Below is a small trained network, with its code and all its weights. Each question gives an input and a target symbol and asks what happens when units are switched off, that is, made to give their printed mean instead of their output.

import numpy as np


def w(rows, s, z=0):
    codes = np.array(rows[::2]) - 128.0
    scale = np.full(codes.shape[1], s)
    scale[-1] = z or s
    return codes * scale


def norm(h):
    return h / np.sqrt((h * h).mean(-1, keepdims=True) + 1e-5)


def f(y):
    return np.maximum(y, 0)


def softmax(a):
    e = np.exp(a - a.max(-1, keepdims=True))
    return e / e.sum(-1, keepdims=True)


def log_softmax(a):
    a = a - a.max(-1, keepdims=True)
    return a - np.log(np.exp(a).sum(-1, keepdims=True))


def net(x, mask):
    ids = ['βδζηλμξφψω'.index(c) for c in x.split()]
    T = len(ids)
    res = E[ids] + P[:T]
    q, k, v = (norm(res) @ M[0].T for M in (Q, K, V))
    z = softmax(np.where(np.tri(T) > 0, q @ k.T / 4**0.5, -1e9)) @ v
    res = res + np.where(mask[0], z, O[0][:, -1]) @ O[0][:, :-1]
    y = f(norm(res) @ A[0][:, :-1].T + A[0][:, -1])
    res = res + np.where(mask[1:9], y, B[0][:, -1]) @ B[0][:, :-1]
    return log_softmax(norm(res)[-1] @ U[:, :-1].T + U[:, -1])


Q, K, V, O, A, B = {}, {}, {}, {}, {}, {}
E = w([
[154,84,169,61,118,121,178],'β',
[20,43,86,70,230,143,128],'δ',
[137,104,196,123,177,90,141],'ζ',
[109,24,147,238,79,169,45],'η',
[92,153,74,178,199,168,204],'λ',
[154,170,187,110,147,189,211],'μ',
[118,165,96,168,119,33,220],'ξ',
[3,103,121,119,139,64,105],'φ',
[124,140,126,80,84,147,184],'ψ',
[92,218,105,147,91,66,179],'ω',
],0.015)
P = w([
[75,137,156,107,66,171,254],'0',
[130,222,100,108,147,181,172],'1',
[141,199,81,110,172,171,143],'2',
[142,169,75,114,178,158,127],'3',
[135,154,80,121,178,151,117],'4',
[136,144,76,123,170,144,109],'5',
[136,136,75,128,163,143,107],'6',
[136,134,78,128,161,145,102],'7',
[140,127,84,135,164,141,96],'8',
[141,132,81,139,154,138,91],'9',
[141,124,83,140,157,135,90],'10',
[140,122,84,142,154,137,88],'11',
[143,119,84,143,153,134,83],'12',
],0.0073)
Q[0] = w([
[194,206,96,139,168,200,226],'head 1',
[53,227,164,192,155,1,225],'head 1',
[60,131,3,159,220,185,21],'head 1',
[171,131,124,71,217,206,36],'head 1',
],0.0095)
K[0] = w([
[126,151,102,171,116,192,162],'head 1',
[6,108,212,163,153,129,239],'head 1',
[102,109,37,170,177,163,31],'head 1',
[156,209,98,106,243,117,122],'head 1',
],0.012)
V[0] = w([
[144,139,199,247,116,93,95],'head 1',
[53,159,185,77,117,141,53],'head 1',
[179,169,164,111,116,43,107],'head 1',
[184,60,186,141,168,150,113],'head 1',
],0.016)
O[0] = w([
[157,107,79,123,66,67,32,80],'head 1',
[118,111,248,128,130,56,96,2],'head 1',
[169,153,108,103,68,97,145,53],'head 1',
[238,108,108,193,124,129,108,8],'head 1',
],0.013,0.0054)
A[0] = w([
[146,62,127,82,154,136,107,100],'neuron 1',
[131,71,254,104,61,141,151,14],'neuron 2',
[172,138,102,104,188,117,151,183],'neuron 3',
[123,157,138,73,169,139,188,83],'neuron 4',
[103,160,105,135,114,68,135,95],'neuron 5',
[170,130,149,11,160,166,103,196],'neuron 6',
[170,110,118,127,132,175,102,131],'neuron 7',
[173,130,209,137,145,171,151,3],'neuron 8',
],0.021,0.0046)
B[0] = w([
[130,126,92,153,98,126,203,142],'neuron 1',
[164,251,91,139,91,193,22,147],'neuron 2',
[95,187,146,65,137,171,130,202],'neuron 3',
[199,104,105,158,95,70,60,249],'neuron 4',
[96,101,193,162,130,171,177,170],'neuron 5',
[172,51,180,75,129,177,150,159],'neuron 6',
[94,69,156,227,134,86,133,162],'neuron 7',
[131,26,128,18,90,189,167,152],'neuron 8',
],0.019,0.015)
U = w([
[253,105,110,66,60,186,90,125],'β',
[49,45,214,85,182,203,172,209],'δ',
[156,138,202,188,120,166,218,158],'ζ',
[146,37,106,206,124,103,73,217],'η',
[102,134,61,159,255,220,99,38],'λ',
[213,183,79,134,181,107,97,30],'μ',
[76,144,41,108,42,137,161,129],'ξ',
[68,179,183,108,123,144,33,245],'φ',
[119,124,138,79,216,33,152,172],'ψ',
[27,76,189,92,77,80,133,6],'ω',
],0.0097,0.0024)

Each question gives the input, a string of symbols that net reads in full, and the target symbol t.
The units are the heads (4 rows each of Q, K, V and O) and the neurons (one row each of A and B). Each row of codes is followed by its name. A weight is (code - 128) times the scale printed after its matrix; where a second scale follows, it is the last column's (O, A, B and U).
mask holds one flag per unit, heads first, then neurons. A switched-off unit (its flag False) gives its mean, the last column of its rows in O or B, instead of its output. The means were averaged over made-up inputs and are rounded, as every weight is.
A unit's drop is (log p(t) with every unit on - log p(t) with that unit switched off) / (log p(t) with every unit on - log p(t) with every unit switched off).
The circuit of an input: a set's keep is (log p(t) with only the set's units on - log p(t) with every unit switched off) / (log p(t) with every unit on - log p(t) with every unit switched off). Starting from all 9 units, units are removed one at a time, each time the one whose removal leaves the highest keep (on an exact tie, the one counted first), for as long as the keep stays at least 0.8.
units of the circuit, in order: the units of the circuit, biggest drop first
top k neurons: the k neurons with the biggest drops, biggest first
drop of u: that unit's drop, to one decimal
input β ξ ξ η ξ ξ ζ ξ ω ξ ξ ξ ζ, target δ: top 2 neurons : neuron 4; neuron 7
input ξ λ ψ β φ η ζ ζ, target δ: top 2 neurons : neuron 4; neuron 3
input ζ η ζ ζ ξ ζ ζ ζ ξ ζ, target η: units of the circuit, in order : head 1; neuron 7
input η η ζ ζ ξ, target η: units of the circuit, in order : head 1
input ψ ξ μ ζ ξ φ β ξ ζ φ ξ ζ ζ, target η: top 2 neurons : neuron 7; neuron 5
input ψ ζ β ξ φ ζ ξ ξ φ η ζ, target ζ: top 4 neurons : neuron 4; neuron 7; neuron 3; neuron 8
input ζ ζ ξ ξ ξ ξ β ζ, target ζ: units of the circuit, in order : head 1; neuron 4; neuron 7
input φ ξ μ ψ η ζ ξ η ξ η ψ, target δ: top 3 neurons : neuron 2; neuron 6; neuron 8
input ψ η ζ ξ ζ ζ η λ η ω, target ψ: units of the circuit, in order : head 1; neuron 4; neuron 2; neuron 5
input ζ ξ ξ β η ξ ξ, target ζ: units of the circuit, in order : neuron 4; neuron 5; head 1
input β ζ ξ ξ ξ, target β: units of the circuit, in order : head 1; neuron 4; neuron 8; neuron 7
input μ ξ ξ, target μ: drop of neuron 4 : 0.5
input δ ζ ξ ξ, target δ: drop of head 1 : 1.0
input β ψ λ ξ ψ η ξ ω ξ ξ ξ ξ, target β: drop of neuron 2 : -0.1
input φ β ζ ζ ζ ξ η ξ ξ ξ, target φ: top neuron : neuron 2
input ψ ψ η φ ψ ξ ω, target ψ: top 2 neurons : neuron 4; neuron 5
